Here is a tiny trained network, its code and every weight. The questions are about switching its units off for an input and a target symbol, where a switched-off unit gives its printed mean instead of its output.

import numpy as np


def w(rows, s, z=0):
    codes = np.array(rows[::2]) - 128.0
    scale = np.full(codes.shape[1], s)
    scale[-1] = z or s
    return codes * scale


def f(y):
    return np.maximum(y, 0)


def softmax(a):
    e = np.exp(a - a.max(-1, keepdims=True))
    return e / e.sum(-1, keepdims=True)


def log_softmax(a):
    a = a - a.max(-1, keepdims=True)
    return a - np.log(np.exp(a).sum(-1, keepdims=True))


def net(x, mask):
    ids = ['ΔΛΞΠΨΩαζμτ'.index(c) for c in x.split()]
    T = len(ids)
    res = E[ids] + P[:T]
    q, k, v = (res @ M[0].T for M in (Q, K, V))
    z = softmax(np.where(np.tri(T) > 0, q @ k.T / 3**0.5, -1e9)) @ v
    res = res + np.where(mask[0], z, O[0][:, -1]) @ O[0][:, :-1]
    y = f(res @ A[0][:, :-1].T + A[0][:, -1])
    res = res + np.where(mask[1:9], y, B[0][:, -1]) @ B[0][:, :-1]
    return log_softmax(res[-1] @ U[:, :-1].T + U[:, -1])


Q, K, V, O, A, B = {}, {}, {}, {}, {}, {}
E = w([
[126,63,146],'Δ',
[94,164,119],'Λ',
[117,239,108],'Ξ',
[253,95,126],'Π',
[122,96,110],'Ψ',
[127,235,155],'Ω',
[107,169,152],'α',
[89,179,96],'ζ',
[108,197,128],'μ',
[215,62,130],'τ',
],0.014)
P = w([
[124,107,2],'0',
[133,150,196],'1',
[138,158,175],'2',
[149,165,184],'3',
[156,173,179],'4',
[163,182,194],'5',
[166,186,198],'6',
[170,195,199],'7',
[176,209,203],'8',
[180,214,213],'9',
[179,222,201],'10',
[184,228,208],'11',
],0.0057)
Q[0] = w([
[126,93,100],'head 1',
[127,252,123],'head 1',
[111,218,122],'head 1',
],0.019)
K[0] = w([
[111,161,171],'head 1',
[144,123,11],'head 1',
[126,120,3],'head 1',
],0.015)
V[0] = w([
[32,250,2],'head 1',
[20,245,14],'head 1',
[236,185,164],'head 1',
],0.0068)
O[0] = w([
[141,101,230,255],'head 1',
[145,86,254,238],'head 1',
[20,129,154,189],'head 1',
],0.011,0.003)
A[0] = w([
[213,185,126,206],'neuron 1',
[188,190,121,210],'neuron 2',
[185,112,165,3],'neuron 3',
[195,42,60,185],'neuron 4',
[168,11,146,186],'neuron 5',
[229,76,149,60],'neuron 6',
[169,84,151,112],'neuron 7',
[38,197,163,45],'neuron 8',
],0.011,0.0076)
B[0] = w([
[91,40,110,254],'neuron 1',
[81,62,113,245],'neuron 2',
[224,153,57,164],'neuron 3',
[221,174,197,168],'neuron 4',
[137,162,86,213],'neuron 5',
[217,113,34,174],'neuron 6',
[150,129,88,179],'neuron 7',
[143,251,154,181],'neuron 8',
],0.011,0.0088)
U = w([
[199,246,138,3],'Δ',
[71,138,63,158],'Λ',
[125,136,166,187],'Ξ',
[65,26,73,162],'Π',
[208,106,16,31],'Ψ',
[58,93,189,227],'Ω',
[104,254,100,80],'α',
[73,215,237,116],'ζ',
[47,26,173,99],'μ',
[149,46,123,218],'τ',
],0.008,0.0036)

Each question gives the input, a string of symbols that net reads in full, and the target symbol t.
The units are the heads (3 rows each of Q, K, V and O) and the neurons (one row each of A and B). Each row of codes is followed by its name. A weight is (code - 128) times the scale printed after its matrix; where a second scale follows, it is the last column's (O, A, B and U).
mask holds one flag per unit, heads first, then neurons. A switched-off unit (its flag False) gives its mean, the last column of its rows in O or B, instead of its output. The means were averaged over made-up inputs and are rounded, as every weight is.
A unit's drop is (log p(t) with every unit on - log p(t) with that unit switched off) / (log p(t) with every unit on - log p(t) with every unit switched off).
The circuit of an input: a set's keep is (log p(t) with only the set's units on - log p(t) with every unit switched off) / (log p(t) with every unit on - log p(t) with every unit switched off). Starting from all 9 units, units are removed one at a time, each time the one whose removal leaves the highest keep (on an exact tie, the one counted first), for as long as the keep stays at least 0.8.
units of the circuit, in order: the units of the circuit, biggest drop first
most important unit: the unit with the biggest drop
k most important neurons: the k neurons with the biggest drops, biggest first
drop of u: that unit's drop, to one decimal
input ζ Π ζ Λ μ Ω ζ Ψ τ τ ζ μ, target Ψ: units of the circuit, in order : [head 1; neuron 6; neuron 3; neuron 7]
input Π Ξ α, target α: 2 most important neurons : [neuron 8; neuron 1]
input Δ τ τ τ Δ Ω, target Π: units of the circuit, in order : [head 1; neuron 1; neuron 2]
input Ω τ Λ ζ, target ζ: most important neuron : [neuron 1]
input Π Ω μ ζ ζ Ξ Ξ Ξ ζ Π τ μ, target α: units of the circuit, in order : [head 1; neuron 8]
input Λ Π Ξ μ, target τ: units of the circuit, in order : [head 1; neuron 8; neuron 6]
input ζ α α, target Ψ: units of the circuit, in order : [head 1; neuron 6; neuron 3; neuron 5]
input Λ Ω Ψ τ Δ Ω Ω Ω, target τ: units of the circuit, in order : [head 1; neuron 1; neuron 6]
input Ω Ξ Δ Λ ζ Ξ Ψ Ω μ, target ζ: 2 most important neurons : [neuron 8; neuron 6]
input Ω Ψ Π Ψ Ω, target ζ: units of the circuit, in order : [head 1; neuron 8; neuron 6]
input Δ Ξ μ Ψ ζ ζ Π, target Ψ: 2 most important neurons : [neuron 6; neuron 5]
input Λ Π Λ Ω Λ Δ Ξ Ψ Δ Ω Δ α, target τ: 2 most important neurons : [neuron 8; neuron 1]
input ζ Ω ζ Ξ ζ Ξ Λ τ, target Ψ: drop of neuron 5 : 0.2
input Δ Λ Ξ α μ Ω Ξ Ξ α, target Π: drop of neuron 3 : 0.0
input Ξ α α Δ Ω α ζ, target Δ: drop of neuron 3 : 0.2
input Δ τ ζ Ω ζ Ω μ α Λ Ω Λ, target Π: most important unit : head 1
input ζ Π α Ψ Ω, target Ψ: 2 most important neurons : [neuron 6; neuron 3]
